Rows and whether each has a hidden trait (one of two labels; each part has its own)
[ -6  -3  -4 -14  -2  16  16 -16  -6 -18   1   2   1 -20   4   9 -15  -2
  -2 -16   4  -9  -1 -19  13   2  -6 -13   8  14   7 -11  -4  41   1  10
 -11   4  13 -25   5   7   9   6  13  -2   4  -8 -26  -5] : Y
[-16  11  -5 -34  -7   3   2  -5  10 -26   7   7   8  22   1  -7   0  -1
  -3 -36 -31 -19  -1  -8   0  -1  -2  -2  -5  -4  41  -1 -10 -31   0  -3
  -5   0  37 -31  28 -14  -4 -33 -22   4  10  12 -10  -9] : U
[ -9   5  -7 -14 -16 -12  13  -8  32 -20  -3   2  14 -12  13   1  -9   1
   0  -1 -10 -12   8   1 -25  -6  -1  -8   0 -18  -6  -2  -8 -27  -3   2
 -13   2  28 -24   9  -2 -47  -1  -4  -7   9  17   2  -6] : Y
[-10  10  -2 -17  -9  -5  -2  -5  19 -19   7   7   3  46  -3 -11   6  -1
  -5 -42 -26  -7   3  -3  -7   0  -3   6  -8  -9  32  -6  -7 -33  -6  -2
   4  -5  24 -21  17  -5   0 -33 -16  -1   9   6   0  -8] : U
[ -5  14  -7  -1  -6  10   9 -10  17 -13   9  17  -6  24   0  -8   0   0
  -4 -30 -14  -9 -10  -7   3   0  -4  16  -5   8  38 -14  -4 -11 -14   4
   4  -4  -4 -19  16  -2  13  -8  -9  -6   1 -10  -6  -7] : Y
[-10  10  -4 -14  -9  24  15 -10 -25 -20   9   6   0   7  -4   5 -22  -4
  -7 -25   5 -11  -2 -17  20   4   8   3  -4  10  59 -13  -6  15  -5   2
  -6   7  17 -25  12   0  33   6  -3   7   3  -4 -27 -11] : Y
[-12  -1   0 -23   9  -8  12 -10  29 -16  -1   3   8  13   3  -4   1   1
   2 -21 -19  -7  -3 -11  -8  -1 -19 -15   2  -7  -4  -2  -7  -9   1   4
  -3  -6  21 -20   6   1 -21 -47 -10  -3   8  10  -6  -2] : Y
[ -9  -3   1 -25 -14  -1  -7 -17   4 -11   1 -11  -2  16  -4   6  -8  -2
  -2 -38  -8 -13   6 -16   0   5   4 -18   1  -4   4  -8  -5  24   0   2
  -9   8  47 -20   2  13  -5  -8   4   4  10   7 -13  -9] : Y
[ -3   4  -8 -10   4   6  17 -21  23  -2   1  12   2 -12   7  -1  -2   1
   1 -18 -16 -12  -8 -18  -3  -3 -18  -3   4  10   5 -10  -4  31  -1  10
  -6 -10   3 -20   9  -4  -8 -14   5 -10   1 -10  -8  -1] : Y
[-10 -11  -3 -25 -14 -10  -7 -14   5 -18  -3 -13   7 -12   6   8 -14  -2
  -2  -8   4 -10  16  -9  -1   1  13 -20   5 -11   3  -5  -7  11   1   4
 -21  14  48 -18   1   7 -24  13  -3   2  10  12 -12 -12] : U
[ -8   1  -5  -5  10   7  24 -16  29 -14   0  15   5 -19   7  -2  -2   2
   2  -4  -1  -4 -10 -15   0  -4 -20  -4   4   9   2  -9  -5  15  -4  13
   2  -8 -16 -10  10   0 -12 -21   0 -12   3  -5  -7   4] : Y
[ -7   7 -13 -15 -19  14  19 -16 -11 -24   1   0  10 -43  11  16 -31  -2
  -1   4  10 -21   9 -16   0  -4  14  -7   3   2  63 -11  -4  33   1   7
 -16  13  25 -31  16  -3 -15  37   9  -1   4   0 -24  -8] : U
[ -7  -4   2 -16   1 -19  -2 -11  40 -13  -2   6   0  24   0  -8  16   1
   0 -25 -16  -2  -1  -8  -6   0 -18  -8   2  -6 -16  -3  -9  -2  -2   6
   3  -8  14 -22   8   7 -18 -37  -9  -7  10  10   5  -3] : Y
[ -9   8  -8  -6 -23   4  29   7  29 -32   2   9  18  13  10  -3 -16   0
  -3   1   7   1   7   4 -18  -6  10   4 -10 -25  42  -6  -8 -63 -10  -6
   1   8  18  -8  24   0 -24  -8 -14  -4  11  26   2  -6] : U
[ -6  10 -13 -11 -10  -4  -1 -22  25 -13   0   8  -1 -30  14   0  -5   1
  -1  -1 -22 -25   3  -3 -12  -7  -2   6   7   2  12  -8  -4   5  -4  12
 -18   1  18 -37  12 -13 -30  24  -1 -12  -6  -6  -4  -5] : Y
[-10  17 -13  -5  -9   4  12  -7  11 -28   6  19   4 -23  12  -4 -43   0
  -5   3  -8 -14   3   5  -6 -10  10  19  -2   3  49  -7  -6 -43  -7   5
 -11   4   8 -29  21 -22  -3  14 -22 -10  -3  -1  -7  -6] : Y
[ -7  -6   2 -27 -10  -8 -11 -21  10  -9  -1 -14  -1  28  -3   4   4  -2
  -3 -39 -12 -14   3 -11   3   6   1 -21   4  -5 -15  -7  -7  36   0   4
 -11   2  42 -20   1  16  -9 -11   5   1  11   5 -12 -10] : Y
[ -7  15  -6   0  -4  14  18  -9  16 -23   7  20   1  15   0  -5  -2   0
  -5 -18  -9  -7  -8  -7   3  -2  -5  15  -9 -14  52 -12  -6 -17 -12   4
   9  -4   0 -21  17 -10  18 -19 -12  -7   1  -4  -8  -6] : Y
[-12  11  -9 -14  -9  -1  -8 -19  -9 -27   6   4  -5 -22   4  -1  -4  -4
 -10  -3   7 -13  13   4  17  -2  18   7   4  10  39  -3  -9 -24  -7   6
 -19  13  20 -38  11 -14  23  37 -19   0  -3  -1 -18 -13] : Y
[-10   3  -6 -13   4   1   9 -20  19 -13   1  14   0 -16   7  -3   6   1
   2 -18 -16 -14  -6 -11   1  -2 -11  -3   7  11   6  -7  -6  23  -5  14
  -8  -7   3 -27   7  -8 -10 -12  -4 -10  -2 -13 -10  -2] : Y
[-11   1  -3 -26  11 -10  -9 -24  14 -15   0  11  -6 -16   5  -8  19   0
   0 -25 -25 -25  -4  -7   9  -2 -18  -6  11  15 -15  -2  -8  27   1  15
 -11  -8   1 -51   6 -11  -2 -18 -14  -7  -3 -14  -6  -6] : Y
[-15  13  -9 -11   4  15  34  -2  16 -26   6  26   9 -15   7  -4 -10   0
  -1 -13  -7 -13  -8 -12   3  -5 -11   5  -4  10  47  -6  -9 -18  -2   5
   1  -4  -6 -33  15 -17   9 -17 -15  -4   3  -1 -11  -3] : Y
[-10   8  -9 -13 -13   7   0 -11 -17 -26   5   3  -3 -22   6   3 -14  -4
  -8  -7  17 -12  11   0   4  -3  20   7   2   7  34  -9  -7 -19  -8   6
 -16  15  17 -33  13  -7  13  33 -12  -1  -3  -2 -21 -11] : Y
[-11  -6   0 -20   8  -3 -14 -28  -3 -10   1  -2 -12 -22  -2  -1  12  -2
  -3 -19  -8 -15   3 -10  18   3  -4 -11  12  19 -22  -6  -6  50   1  16
 -14   0  18 -34   2   0  18  -4  -6  -3  -4 -17 -19  -8] : Y
[ -5   3  -4   0   7   0  13 -18  34 -11   0  16  -2  -4   7  -6  10   2
   0 -12  -9  -6  -8  -9   1  -3 -20   1   5   7 -15  -9  -5  16  -7  15
  -1  -9  -9 -17   5   2 -10 -18  -4 -16  -2  -9   0  -1] : Y
[ -4  -6  -4 -16 -14   0   1 -12  15 -18  -1 -10   2  20  -2   7 -12  -1
  -2 -28   2 -10   2 -18   0   6   1 -19   0  -6  -5 -13  -2  31  -4   3
  -4   6  26  -8   2  21  -9  -8  13  -2  12   7  -8  -8] : Y
[ -1  12 -11   3 -22  40  44   2 -11 -24   9   9   7  17   0  11 -43  -3
  -5 -18  20  -4  -8 -27   9   1  11   3 -11   9  63 -24  -2   7 -10  -2
   4   8   1  -5  15  10  28  10  15   2   8   0 -23  -6] : Y
[ -7   5  -3 -11  12 -10 -10 -23  25 -10   1  10 -10 -10   4  -9  20   1
   0 -20 -21 -13  -4  -8  10  -3 -15  -1  10  13 -19  -3  -7  30  -4  18
  -5  -8   2 -29   7  -7  -1 -14 -10 -12  -5 -16  -6  -2] : Y
[ -7  16 -11  -4 -10  -2  -2 -10  21 -19   6  14  -2  -4  11 -10   0   0
  -6  -3  -9 -14   3  11  -1  -7   7  18   0  -1  38  -5  -6 -44 -12   7
  -7   5   5 -28  16 -16   3  12 -21 -11  -3  -1  -2  -8] : Y
[-16   2  -3  -8   1  -7  39  12  20 -44  -1  17  20 -11  10  -7  -4   1
  -1   7  18  17   9  11  -6  -8  -1   1  -5 -16  31   4 -14 -63  -8  -2
  11   8  -8  -3  11  -6 -20 -34 -31  -5  10  29  -2  -1] : U
[ -9   0  -4  -3  -1  10   1 -21 -15 -14   2  -2  -7 -13  -1   7  -7  -3
  -4 -27   1 -16   1 -20  18   4  -1 -13   7  17   4 -11  -5  49   0  10
 -14   3  17 -33   5   5  22  -1   7   2   2 -15 -26  -9] : Y
[ -8  10  -6 -12  -6  16  -4 -12 -17 -20   8   7  -6   9  -3  -1  -6  -3
  -7 -27   3  -9   0 -10  18   3  10   4  -2  13  45 -11  -6  22  -8   4
  -5   6   8 -24  13  -2  33   8  -6   2   2  -9 -24 -11] : Y
[-17   4   2 -23   6 -12  -3  -5  17 -31   3  11   3  26  -1 -14  21   0
  -4 -34 -20  -4   0   6   3  -1  -7   1  -4  -5  11   2 -11 -42  -5   0
   5  -5  11 -26  12  -9   5 -48 -30   0   8   8  -3  -8] : U
[-16   2  15 -27  -7   0  -6  -2  -6 -28   5  -3   3  31  -8  -5  -2  -4
  -5 -41  -5  -2   5 -14   9   5   6  -8  -6  -3  32  -4  -9 -10  -3  -3
  -4   6  34 -20  11   2  19 -27 -14  10  12  10 -18 -13] : U
[  2   2  -5  -5 -26  -9 -14 -17  27  -3  -2 -10  -4  17   6   6  -5  -1
  -6  -8   4 -10  13   2 -13   2  11  -9   2 -11 -16 -15  -3  16 -10   4
 -12  13  38 -22   5  19 -25  26   8  -9   7   6   1  -9] : U
[ -9  12 -10 -11 -18   9   4  -6 -13 -28   7   6   1 -15   5   4 -15  -3
  -9  -3  15 -13  10  -1   6  -4  21   7   1   6  53 -11  -6 -11  -9   3
 -15  16  18 -29  13  -6  15  33 -11   0   1  -2 -18 -10] : Y
[ -8  -1  -6 -28 -23  -8  -7 -18   6 -12  -1 -16   4  -4   5  10 -14  -2
  -4 -14  -4 -20  14  -6  -8   3  14 -15   5 -10   1  -5  -5  18   1   4
 -25  12  58 -23  -2   8 -22  24   2   0   9   9 -11 -11] : U
[-15   7  -4 -36 -18 -16 -37 -13 -14 -24   5 -10  -4   5   0  -3   5  -4
  -9 -28  -7 -19  21   6   4   1  26  -1   2  -5  26   1  -9 -26  -3   0
 -22  14  54 -42   9  -9   8  18 -24   7   6  12 -15 -15] : U
[ -9  -4   1 -21  -8   1   5 -12   2 -17  -2 -10   5   8  -1   8 -11  -2
  -2 -24   3   0   8 -17   4   5  -1 -23   5  -7   2  -9  -6  20   0   5
  -7   8  29 -12   4  10  -9 -13   6   4  12   8 -17  -7] : Y
[ -4   2  -4  -6   6   3   6 -16  26 -11   0  17   1  -5   5  -3   4   1
   1 -14  -1  -8  -8  -8   1  -4 -20  -3   4   6  -7 -11  -5  13  -6  13
  -1  -7 -20 -12   8   4 -12 -20  -1 -13  -1  -8  -8   1] : Y
[ -3   4 -10  -4  -3   6  18 -17  32  -9   0  13   0  -9   8   1   2   1
   0 -18 -10 -15  -7 -12  -4  -3 -14   0  10   9  -2 -12  -3  27  -4  12
  -5  -6  -4 -21   8   0 -16  -5   3 -14  -1 -13  -3   1] : Y
[-13   3  -1 -35 -10 -28 -33 -23  31 -17  -1  -3   0 -10  11  -7  21   1
  -2 -15 -34 -30  11   9 -14  -5  -1  -5   9  -9 -15   5 -10  -9   3   8
 -27   0  42 -45  10 -21 -40   1 -25  -8   2   1  -2  -9] : Y
[ -2   3  -5  -8  -8  11   5 -19   1  -9   1   3  -1  -4   1   8 -11  -2
  -2 -22   5 -14  -1 -19  11   3  -3  -8   5  15   3 -15  -4  58  -3  11
 -13   3   9 -20   5  13  11  14  12  -4   1 -13 -18  -7] : Y
[-12  14 -10 -23 -21  -4   4  -2  19 -19   5   6  13   5   9  -3 -12   0
  -5 -14 -15 -18   8   4 -18  -6  12   7  -7 -18  50  -4  -8 -59  -4  -4
 -13   6  38 -27  19 -14 -24   3 -22   0   9  20  -2 -10] : U
[-12   7  -4 -16  -1  12  -2 -13 -18 -18   7   5  -6   8  -3  -1  -2  -4
  -7 -27   1  -3   1 -10  24   4   5   3   1  15  39  -9 -10   8  -8   6
  -4   3   9 -24  15  -3  40   2 -11   3   1 -11 -19 -11] : Y
[ -7   8 -13  -9  -9  -3  11 -12  25 -13  -1  12   3 -33  19  -8  -5   1
   0   9  -8 -19   3   0 -12  -8  -4   3   6   1   1  -7  -5  -1  -5  13
 -12   1   8 -31  11 -20 -31  21  -5 -16  -3  -2  -1   2] : Y
[  4   5 -14   6 -28  20  26 -13  -3 -10   0  -4   3 -29  12  17 -34  -2
  -4   7  23 -12   5 -16  -3  -2  10  -8   1   1  19 -21   0  38  -6   7
 -19  13  19  -6  12  13 -18  45  19  -8   3  -2 -15  -5] : U
[-23  13  -7 -31  13  -8  -6 -13  -2 -32   4  18   0 -47   9 -12  16  -1
  -5  -8 -12 -19   9  11   9 -10   2  11   9  12  38  10 -16 -43   0  11
 -21   1   7 -53  16 -40   2   8 -41  -4  -6  -8 -13  -8] : Y
[ -9  -2  -3 -19  -3  -4  15 -13  31 -16  -1   3  11  13   4  -1  -3   1
   2 -27 -16 -10  -3  -9 -13  -1 -15 -15   1  -8  -5  -6  -7  -5  -1   4
  -2  -6  24 -13   6   6 -28 -36  -1  -6  11  11  -3  -1] : Y
[-21   2   0 -38  -9 -18 -31  -7 -24 -28   0 -10   1  -4   2  -4   7  -5
  -8 -24  -7  -9  22   8  10   0  22  -5   3  -7  32   7 -11 -44   0   1
 -22  15  43 -42   9 -14   4   8 -32   9   8  15 -17 -17] : U
[ -6  -2  -1 -28  -6  -9  -7 -17  31 -18   0  -5   2  22  -3  -3   7   1
   0 -35 -33 -16  -1 -12 -13   2 -10 -11   2  -6  -8  -6  -6   7   0   3
 -10  -7  37 -25   7   2 -22 -29  -3  -5  12   5  -1  -4] : Y
[-10   0   0 -22 -10   2  17  -6  28 -17   1   0  13  19   4   0 -15   1
   2 -28 -19 -15  -1 -13 -16   0 -10 -16  -2  -9  10 -10  -7   4   1  -2
  -3  -4  33 -15  10   8 -25 -28   4  -2  13  13  -5   1] : Y
[-11   5  -5 -10  -8  18   9 -11 -17 -25   8   6  -3  15  -8  -2 -10  -5
  -7 -27   4  -8  -3 -13  19   3   6   4  -3  13  45 -17  -7   7  -5   5
  -1   5  13 -24  13  -1  40   1 -11   4   3  -9 -22 -10] : Y
[ -7   8 -14  -4  -9   6  37  -8  26 -27  -1  14  11 -48  18   4 -17   2
   0  18   4 -14   1 -11 -10 -12  -5   4   3  -1  15  -8  -6  -8  -2  11
 -13   4   8 -34  12 -10 -33  14  -4 -12   0   2  -4   3] : Y
[ -8  -1  -4 -19  -8 -17   2  -4  37 -18  -4   0   7   6  11  -4   4   1
   0  -2 -10  -8   9   3 -17  -5  -7  -3   3 -15  -7  -2  -6 -26  -4   5
 -12   5  26 -20   7   1 -40  -5 -11 -11   5  13   5  -3] : Y
[ -8   8  -6 -18 -28   7  14   2  -4 -27   2  -9  14  11   3   9 -26  -3
  -5 -14  16  -4  13  -4  -8   0  24  -5  -7 -16  41 -14  -9 -39  -6  -6
  -9  16  40 -16  11   4 -10  11  -5   4  14  23 -10 -12] : U
[-12  13  -8  -4   2  14  31  -4  10 -25   6  24   4   4   5  -5  -4   0
  -3  -6  -2  -7  -6  -6   4  -5  -6  12  -5  10  45  -9  -7 -23  -8   5
   1  -5   5 -21  15 -11   9 -15 -16  -6   1  -3 -11  -3] : Y
[-13   9  -5 -18  -8  11  24   6   5 -26   7   9  15  23  -1  -1 -18  -1
  -3 -27 -14  -5  -3 -14  -8   0  -3   0 -10  -6  33 -10  -8 -38  -2  -5
   0  -3  20  -3  16  -4   1 -32  -7   3  18  16 -10  -7] : U
[-12   0   3 -20  -3  -4  -2  -8  -5 -23   3  -4   1  33  -7  -5   3  -3
  -7 -36   4   1   7  -6  11   5   5  -7  -2  -3  31  -4  -9 -13  -7  -2
   4   9  29 -16   7   9  22 -25 -16   7  11  11 -12 -13] : U
[ -2   5 -15   1 -30  15  59   7  47 -29  -2   6  27 -10  17  15 -42   2
   2  15  17  -5  -3 -15 -35  -8   0 -12 -11 -30  18 -19  -2 -18  -4  -2
  -2   4  23   7  15  13 -60   7  20 -10  16  28   1   2] : Y
